Here is a tiny trained network, its code and every weight. The questions are about switching its units off for an input and a class, where a switched-off unit gives its printed mean instead of its output.

import numpy as np


def w(rows, s, z=0):
    codes = np.array(rows[::2]) - 128.0
    scale = np.full(codes.shape[1], s)
    scale[-1] = z or s
    return codes * scale


def norm(h):
    return h / np.sqrt((h * h).mean(-1, keepdims=True) + 1e-5)


def f(y):
    return y / 2 * (1 + np.tanh(0.7978845608 * (y + 0.044715 * y**3)))


def log_softmax(a):
    a = a - a.max(-1, keepdims=True)
    return a - np.log(np.exp(a).sum(-1, keepdims=True))


def net(x, mask):
    res = np.array(x, float).reshape(1, 5) / 4 @ E
    u = 0
    for l in range(2):
        y = f(norm(res) @ A[l][:, :-1].T + A[l][:, -1])
        res = res + np.where(mask[u : u + 12], y, B[l][:, -1]) @ B[l][:, :-1]
        u += 12
    return log_softmax(norm(res)[-1] @ U[:, :-1].T + U[:, -1])


A, B = {}, {}
E = w([
[128,132,126,124,130,128],'x0',
[242,38,50,242,1,153],'x1',
[70,68,207,147,83,245],'x2',
[197,144,208,235,219,141],'x3',
[78,207,64,216,147,178],'x4',
],0.00038)
A[0] = w([
[70,184,161,91,191,135,8],'0.n1',
[75,194,158,81,194,139,26],'0.n2',
[49,225,55,204,132,172,65],'0.n3',
[30,253,43,226,130,168,67],'0.n4',
[196,159,170,206,206,167,110],'0.n5',
[49,237,67,212,121,154,31],'0.n6',
[40,71,187,166,96,204,80],'0.n7',
[148,139,47,139,183,62,63],'0.n8',
[216,77,76,224,29,132,118],'0.n9',
[106,138,49,79,97,169,68],'0.n10',
[154,139,40,135,188,47,91],'0.n11',
[91,145,39,73,83,171,61],'0.n12',
],0.0025,0.0018)
B[0] = w([
[81,178,54,203,102,157,95],'0.n1',
[65,167,52,193,100,165,109],'0.n2',
[151,84,158,89,131,131,129],'0.n3',
[170,62,169,44,152,143,156],'0.n4',
[36,98,179,171,49,28,161],'0.n5',
[166,90,149,94,138,129,110],'0.n6',
[196,250,185,84,40,162,135],'0.n7',
[144,201,193,137,38,187,120],'0.n8',
[41,186,87,134,167,163,250],'0.n9',
[97,119,207,204,102,65,114],'0.n10',
[129,172,206,113,54,205,150],'0.n11',
[81,98,215,210,79,43,122],'0.n12',
],0.002,0.0012)
A[1] = w([
[189,78,65,208,52,161,8],'1.n1',
[179,189,92,107,178,47,100],'1.n2',
[44,139,124,191,93,71,167],'1.n3',
[214,62,69,201,44,153,21],'1.n4',
[137,103,241,84,129,131,84],'1.n5',
[170,149,178,214,237,151,72],'1.n6',
[156,87,106,47,113,79,164],'1.n7',
[219,252,199,103,17,226,62],'1.n8',
[48,106,34,159,173,215,131],'1.n9',
[67,186,95,146,173,204,46],'1.n10',
[229,21,100,30,235,168,57],'1.n11',
[179,97,235,85,121,74,66],'1.n12',
],0.0022,0.0014)
B[1] = w([
[42,191,111,55,197,100,2],'1.n1',
[134,153,121,83,86,217,137],'1.n2',
[213,78,130,129,132,134,233],'1.n3',
[30,203,138,56,184,118,12],'1.n4',
[116,194,33,113,146,95,165],'1.n5',
[93,87,118,32,35,135,96],'1.n6',
[128,141,167,181,161,168,235],'1.n7',
[254,192,145,80,79,136,174],'1.n8',
[177,188,79,131,170,69,251],'1.n9',
[116,136,22,106,163,96,137],'1.n10',
[199,49,119,109,214,184,141],'1.n11',
[67,158,36,155,144,112,141],'1.n12',
],0.002,0.0006)
U = w([
[3,253,3,141,252,62,107],'0',
[249,98,140,197,104,107,252],'1',
[244,253,250,8,5,232,44],'2',
[6,5,248,235,5,7,22],'3',
[196,3,201,37,252,251,24],'4',
],0.0043,0.0042)

Each question gives the input, the list of numbers given to net, and the class t.
The units are the neurons (one row each of A and B). Each row of codes is followed by its name. A weight is (code - 128) times the scale printed after its matrix; where a second scale follows, it is the last column's (A, B and U).
mask holds one flag per neuron, layer by layer. A switched-off neuron (its flag False) gives its mean, the last column of its row in B, instead of its output. The means were averaged over made-up inputs and are rounded, as every weight is.
A unit's drop is (log p(t) with every unit on - log p(t) with that unit switched off) / (log p(t) with every unit on - log p(t) with every unit switched off).
The circuit of an input: a set's keep is (log p(t) with only the set's units on - log p(t) with every unit switched off) / (log p(t) with every unit on - log p(t) with every unit switched off). Starting from the 12 units with the biggest drops (on a tie, the unit counted first), units are removed one at a time, each time the one whose removal leaves the highest keep (on an exact tie, the one counted first), for as long as the keep stays at least 0.8.
circuit, biggest first: the units of the circuit, biggest drop first
top k neurons: the k neurons with the biggest drops, biggest first
top k neurons in layer l: the k neurons of layer l with the biggest drops, biggest first
input [-2,1,-7,-3,3], class 2: circuit, biggest first : [0.n11]
input [5,3,3,-6,7], class 4: circuit, biggest first : [0.n4, 0.n3]
input [-7,-5,3,-5,0], class 1: top 3 neurons in layer 0 : [0.n9, 0.n5, 0.n12]
input [-4,5,-1,-5,-7], class 4: top 2 neurons : [0.n5, 0.n2]
input [-7,-5,-1,-6,-1], class 1: circuit, biggest first : [0.n9, 1.n4, 1.n6]
input [6,5,3,-4,7], class 4: top 4 neurons : [0.n4, 0.n5, 0.n3, 0.n6]
input [-1,6,-2,-2,-8], class 4: top 3 neurons : [0.n2, 0.n1, 1.n11]
input [-5,-2,7,7,5], class 2: top 3 neurons : [0.n7, 0.n12, 1.n8]
input [-1,5,-1,-4,3], class 0: top 4 neurons : [0.n5, 1.n9, 1.n8, 1.n10]
input [-6,-6,-6,0,8], class 4: top 3 neurons : [0.n4, 0.n7, 0.n6]
input [-1,5,0,-4,-4], class 0: top 2 neurons : [0.n5, 0.n4]
input [1,2,5,2,-4], class 2: top 2 neurons in layer 0 : [0.n7, 0.n4]
input [1,-6,-8,6,-7], class 2: top 2 neurons : [1.n2, 0.n9]
input [-2,-2,1,6,0], class 3: circuit, biggest first : [0.n5]
input [-1,-3,7,8,-5], class 3: circuit, biggest first : [0.n5, 0.n4]
input [-6,8,5,4,6], class 0: circuit, biggest first : [1.n1, 1.n4]
input [2,5,3,7,4], class 3: top 2 neurons in layer 1 : [1.n6, 1.n11]
input [0,3,-4,7,-4], class 3: top 3 neurons : [0.n5, 0.n7, 1.n8]
input [0,5,-2,7,-5], class 3: circuit, biggest first : [0.n5, 1.n8, 1.n4]
input [-7,3,0,8,4], class 3: top neuron in layer 0 : [0.n5]
input [-3,1,-5,-4,-4], class 2: top 2 neurons in layer 1 : [1.n2, 1.n8]
input [6,7,7,-4,-1], class 0: top 2 neurons : [0.n11, 0.n8]
input [-6,-1,-8,-1,6], class 2: circuit, biggest first : [0.n8, 0.n11]
input [-1,-3,6,-8,8], class 3: top 2 neurons : [0.n12, 0.n10]
input [0,5,0,-7,-6], class 3: top 2 neurons in layer 0 : [0.n12, 0.n4]
input [2,5,-8,4,0], class 2: top 2 neurons in layer 0 : [0.n11, 0.n8]
input [4,0,-4,-5,8], class 4: circuit, biggest first : [0.n4]
input [-4,-7,6,2,0], class 0: top 2 neurons in layer 1 : [1.n10, 1.n11]
